Here is a tiny trained network, its code and every weight. The questions are about switching its units off for an input and a class, where a switched-off unit gives its printed mean instead of its output.

import numpy as np


def w(rows, s, z=0):
    codes = np.array(rows[::2]) - 128.0
    scale = np.full(codes.shape[1], s)
    scale[-1] = z or s
    return codes * scale


def f(y):
    return y / 2 * (1 + np.tanh(0.7978845608 * (y + 0.044715 * y**3)))


def log_softmax(a):
    a = a - a.max(-1, keepdims=True)
    return a - np.log(np.exp(a).sum(-1, keepdims=True))


def net(x, mask):
    res = np.array(x, float).reshape(1, 4) / 4 @ E
    y = f(res @ A[0][:, :-1].T + A[0][:, -1])
    res = res + np.where(mask, y, B[0][:, -1]) @ B[0][:, :-1]
    return log_softmax(res[-1] @ U[:, :-1].T + U[:, -1])


A, B = {}, {}
E = w([
[55,176,142,84,131],'x0',
[71,2,197,38,63],'x1',
[113,52,62,47,223],'x2',
[107,101,114,135,121],'x3',
],0.0073)
A[0] = w([
[163,175,72,148,156,168],'N1',
[105,116,155,86,138,251],'N2',
[129,111,134,91,188,7],'N3',
[60,145,123,148,117,154],'N4',
[157,97,106,107,171,186],'N5',
[158,124,113,80,150,19],'N6',
[168,96,187,113,110,142],'N7',
[179,107,134,106,196,254],'N8',
[166,165,150,139,110,147],'N9',
[95,181,142,150,85,206],'N10',
[195,88,110,146,108,167],'N11',
[116,87,188,149,150,144],'N12',
[116,79,71,139,189,169],'N13',
[143,133,160,163,90,118],'N14',
[132,130,118,88,145,20],'N15',
[130,129,89,172,143,24],'N16',
[160,99,142,91,92,176],'N17',
[135,101,174,94,122,78],'N18',
[120,145,121,169,179,5],'N19',
[135,128,171,160,107,26],'N20',
[114,108,163,124,143,3],'N21',
[142,147,116,173,126,141],'N22',
[120,153,127,72,153,190],'N23',
[138,193,118,143,193,202],'N24',
[128,104,128,134,4,144],'N25',
[141,97,75,101,158,205],'N26',
[145,104,119,104,159,11],'N27',
[140,123,167,92,126,11],'N28',
],0.016,0.0034)
B[0] = w([
[20,95,172,71,149,251],'N1',
[83,75,217,132,163,210],'N2',
[158,191,47,20,109,171],'N3',
[212,143,177,57,153,153],'N4',
[139,129,168,42,76,197],'N5',
[37,167,114,56,53,148],'N6',
[60,118,113,77,215,185],'N7',
[137,157,213,77,106,214],'N8',
[116,200,166,70,162,195],'N9',
[185,185,154,56,162,215],'N10',
[169,108,233,77,178,185],'N11',
[74,154,133,85,160,166],'N12',
[114,229,174,75,106,219],'N13',
[134,223,64,48,73,190],'N14',
[160,180,90,55,132,138],'N15',
[33,106,94,111,209,158],'N16',
[62,79,129,119,178,189],'N17',
[33,100,103,167,188,179],'N18',
[21,82,55,75,144,163],'N19',
[137,132,25,41,37,156],'N20',
[94,113,59,111,119,132],'N21',
[55,117,101,3,136,193],'N22',
[191,156,190,76,137,177],'N23',
[43,87,175,130,203,254],'N24',
[109,167,150,57,167,228],'N25',
[114,182,189,69,52,212],'N26',
[64,167,80,42,76,148],'N27',
[48,90,36,132,159,139],'N28',
],0.0055,0.0085)
U = w([
[117,94,237,46,165,255],'0',
[7,60,173,76,170,112],'1',
[125,155,151,2,64,54],'2',
[93,101,250,67,122,185],'3',
[122,101,169,115,46,111],'4',
[192,5,122,212,105,1],'5',
],0.0075,0.0034)

Each question gives the input, the list of numbers given to net, and the class t.
The units are the neurons (one row each of A and B). Each row of codes is followed by its name. A weight is (code - 128) times the scale printed after its matrix; where a second scale follows, it is the last column's (A, B and U).
mask holds one flag per neuron, in row order. A switched-off neuron (its flag False) gives its mean, the last column of its row in B, instead of its output. The means were averaged over made-up inputs and are rounded, as every weight is.
A unit's drop is (log p(t) with every unit on - log p(t) with that unit switched off) / (log p(t) with every unit on - log p(t) with every unit switched off).
The circuit of an input: a set's keep is (log p(t) with only the set's units on - log p(t) with every unit switched off) / (log p(t) with every unit on - log p(t) with every unit switched off). Starting from the 12 units with the biggest drops (on a tie, the unit counted first), units are removed one at a time, each time the one whose removal leaves the highest keep (on an exact tie, the one counted first), for as long as the keep stays at least 0.8.
circuit, biggest first: the units of the circuit, biggest drop first
top k neurons: the k neurons with the biggest drops, biggest first
drop of u: that unit's drop, to one decimal
input [-5,8,-8,0], class 1: circuit, biggest first	(N7, N18)
input [-5,-5,-8,7], class 2: circuit, biggest first	(N14)
input [7,8,0,-8], class 1: circuit, biggest first	(N18, N28)
input [3,3,-8,-1], class 2: circuit, biggest first	(N14, N20)
input [2,-7,-5,-1], class 1: top 2 neurons	(N24, N1)
input [-2,-8,-5,-7], class 1: top 2 neurons	(N24, N1)
input [-3,4,-8,-3], class 2: top 3 neurons	(N14, N20, N24)
input [-3,6,-4,-1], class 1: drop of N23	0.1
input [-2,-6,8,-2], class 2: drop of N1	-0.2
input [-3,-4,7,-3], class 2: drop of N2	0.2
input [-4,-6,8,-8], class 2: drop of N2	0.3
